Below is a small trained network, with its code and all its weights. Each question gives an input and a target symbol and asks what happens when units are switched off, that is, made to give their printed mean instead of their output.

import numpy as np


def w(rows, s, z=0):
    codes = np.array(rows[::2]) - 128.0
    scale = np.full(codes.shape[1], s)
    scale[-1] = z or s
    return codes * scale


def f(y):
    return y / 2 * (1 + np.tanh(0.7978845608 * (y + 0.044715 * y**3)))


def softmax(a):
    e = np.exp(a - a.max(-1, keepdims=True))
    return e / e.sum(-1, keepdims=True)


def log_softmax(a):
    a = a - a.max(-1, keepdims=True)
    return a - np.log(np.exp(a).sum(-1, keepdims=True))


def net(x, mask):
    ids = ['αδελξπσψ'.index(c) for c in x.split()]
    T = len(ids)
    res = E[ids] + P[:T]
    r = res
    for j in range(2):
        rows = slice(2 * j, 2 * j + 2)
        q, k, v = (r @ M[0][rows].T for M in (Q, K, V))
        z = softmax(np.where(np.tri(T) > 0, q @ k.T / 2**0.5, -1e9)) @ v
        o = O[0][rows]
        res = res + np.where(mask[j], z, o[:, -1]) @ o[:, :-1]
    y = f(res @ A[0][:, :-1].T + A[0][:, -1])
    res = res + np.where(mask[2:18], y, B[0][:, -1]) @ B[0][:, :-1]
    return log_softmax(res[-1] @ U[:, :-1].T + U[:, -1])


Q, K, V, O, A, B = {}, {}, {}, {}, {}, {}
E = w([
[145,113,125,155,104],'α',
[139,118,133,160,104],'δ',
[93,80,177,121,104],'ε',
[114,103,145,133,93],'λ',
[160,113,100,157,123],'ξ',
[149,144,108,157,160],'π',
[178,54,253,97,78],'σ',
[106,65,148,162,182],'ψ',
],0.022)
P = w([
[51,16,68,199,49],'0',
[113,77,80,234,68],'1',
[144,90,92,254,88],'2',
[132,169,103,195,87],'3',
[140,135,70,160,101],'4',
[121,136,119,156,101],'5',
[131,140,132,154,108],'6',
[129,119,136,135,115],'7',
[150,115,120,136,135],'8',
[140,109,138,53,113],'9',
[138,99,171,87,125],'10',
[143,105,167,134,153],'11',
[158,117,165,143,146],'12',
],0.0095)
Q[0] = w([
[118,34,150,188,8],'h1',
[79,196,150,106,122],'h1',
[63,69,140,152,190],'h2',
[101,133,88,223,95],'h2',
],0.012)
K[0] = w([
[127,133,168,57,255],'h1',
[81,169,73,97,129],'h1',
[169,147,138,93,54],'h2',
[175,73,197,66,86],'h2',
],0.0096)
V[0] = w([
[91,95,51,200,177],'h1',
[145,169,54,138,232],'h1',
[149,201,110,115,69],'h2',
[2,116,89,166,124],'h2',
],0.0072)
O[0] = w([
[147,48,77,254,198,105],'h1',
[148,153,64,55,210,5],'h1',
[105,194,74,114,47,95],'h2',
[49,95,48,116,108,126],'h2',
],0.0089,0.011)
A[0] = w([
[133,93,9,115,177,223],'n1',
[107,196,101,171,87,103],'n2',
[176,109,176,184,119,76],'n3',
[78,111,131,163,88,112],'n4',
[62,87,65,135,163,85],'n5',
[103,101,107,116,194,13],'n6',
[89,110,134,96,102,71],'n7',
[176,176,142,127,225,176],'n8',
[160,118,115,138,95,156],'n9',
[58,113,114,103,68,255],'n10',
[134,128,118,121,171,226],'n11',
[118,115,198,123,146,180],'n12',
[217,215,35,103,143,128],'n13',
[188,204,96,93,103,108],'n14',
[85,236,134,112,152,124],'n15',
[71,124,68,143,159,20],'n16',
],0.012,0.0068)
B[0] = w([
[156,143,156,180,60,175],'n1',
[149,87,144,183,36,133],'n2',
[75,145,151,39,166,254],'n3',
[166,155,82,102,96,214],'n4',
[65,97,88,208,78,163],'n5',
[213,91,51,63,47,130],'n6',
[195,135,88,100,161,150],'n7',
[183,101,52,220,61,131],'n8',
[193,119,76,62,147,178],'n9',
[166,137,101,232,109,227],'n10',
[216,73,200,136,152,138],'n11',
[144,71,34,146,97,237],'n12',
[148,17,159,127,79,127],'n13',
[102,116,255,138,83,123],'n14',
[161,68,106,121,179,123],'n15',
[79,174,37,118,26,140],'n16',
],0.0085,0.014)
U = w([
[86,123,107,101,94,18],'α',
[199,97,254,187,65,171],'δ',
[130,15,124,88,207,157],'ε',
[129,152,123,114,115,127],'λ',
[103,145,124,114,96,2],'ξ',
[213,143,70,123,187,129],'π',
[42,155,202,216,80,237],'σ',
[111,140,48,90,118,1],'ψ',
],0.0076)

Each question gives the input, a string of symbols that net reads in full, and the target symbol t.
The units are the heads (2 rows each of Q, K, V and O) and the neurons (one row each of A and B). Each row of codes is followed by its name. A weight is (code - 128) times the scale printed after its matrix; where a second scale follows, it is the last column's (O, A, B and U).
mask holds one flag per unit, heads first, then neurons. A switched-off unit (its flag False) gives its mean, the last column of its rows in O or B, instead of its output. The means were averaged over made-up inputs and are rounded, as every weight is.
A unit's drop is (log p(t) with every unit on - log p(t) with that unit switched off) / (log p(t) with every unit on - log p(t) with every unit switched off).
The circuit of an input: a set's keep is (log p(t) with only the set's units on - log p(t) with every unit switched off) / (log p(t) with every unit on - log p(t) with every unit switched off). Starting from the 12 units with the biggest drops (on a tie, the unit counted first), units are removed one at a time, each time the one whose removal leaves the highest keep (on an exact tie, the one counted first), for as long as the keep stays at least 0.8.
units of the circuit, in order: the units of the circuit, biggest drop first
k most important neurons: the k neurons with the biggest drops, biggest first
heads that matter: for each layer, one digit per head in row order, 1 if its drop is at least 0.15 and else 0, layers parted by /
drop of u: that unit's drop, to one decimal
input α σ ψ λ, target ε: units of the circuit, in order => (h1, h2, n10, n1)
input ε σ ξ ε ψ, target ε: units of the circuit, in order => (h2, n10, n1)
input σ λ π π ψ α δ, target ε: units of the circuit, in order => (h1, n10)
input σ α ψ α λ ε ψ ξ ε ψ ε, target ε: units of the circuit, in order => (h1)
input ψ σ ξ ψ α α ψ ξ, target ε: 2 most important neurons => (n10, n4)
input ε ξ π, target σ: heads that matter => 01
input λ ψ ε π ξ, target σ: units of the circuit, in order => (h2, n5, n1, h1)
input σ α ε ξ δ α π ε ψ α ξ, target ε: heads that matter => 10
input ψ α ξ α σ ψ α δ ψ λ α, target ε: units of the circuit, in order => (h1, n10)
input ξ ψ λ σ, target ε: heads that matter => 00
input ξ σ σ σ ξ, target δ: heads that matter => 10
input λ λ π, target σ: 2 most important neurons => (n5, n16)
input π δ α ε π, target δ: 4 most important neurons => (n1, n11, n3, n13)
input ε δ α α ξ, target σ: heads that matter => 11
input π ξ ξ ε ξ ψ ε π, target δ: 3 most important neurons => (n1, n11, n3)
input ξ σ α ψ ψ π σ σ α α ψ δ λ, target ε: 2 most important neurons => (n1, n10)
input α σ σ λ ψ α α ξ ε α α π ε, target ε: drop of n1 => 0.3
input σ ψ ξ α ξ λ α δ, target ε: drop of n10 => 0.2
input α π ψ ξ ξ π σ ψ α, target ε: drop of n4 => 0.1
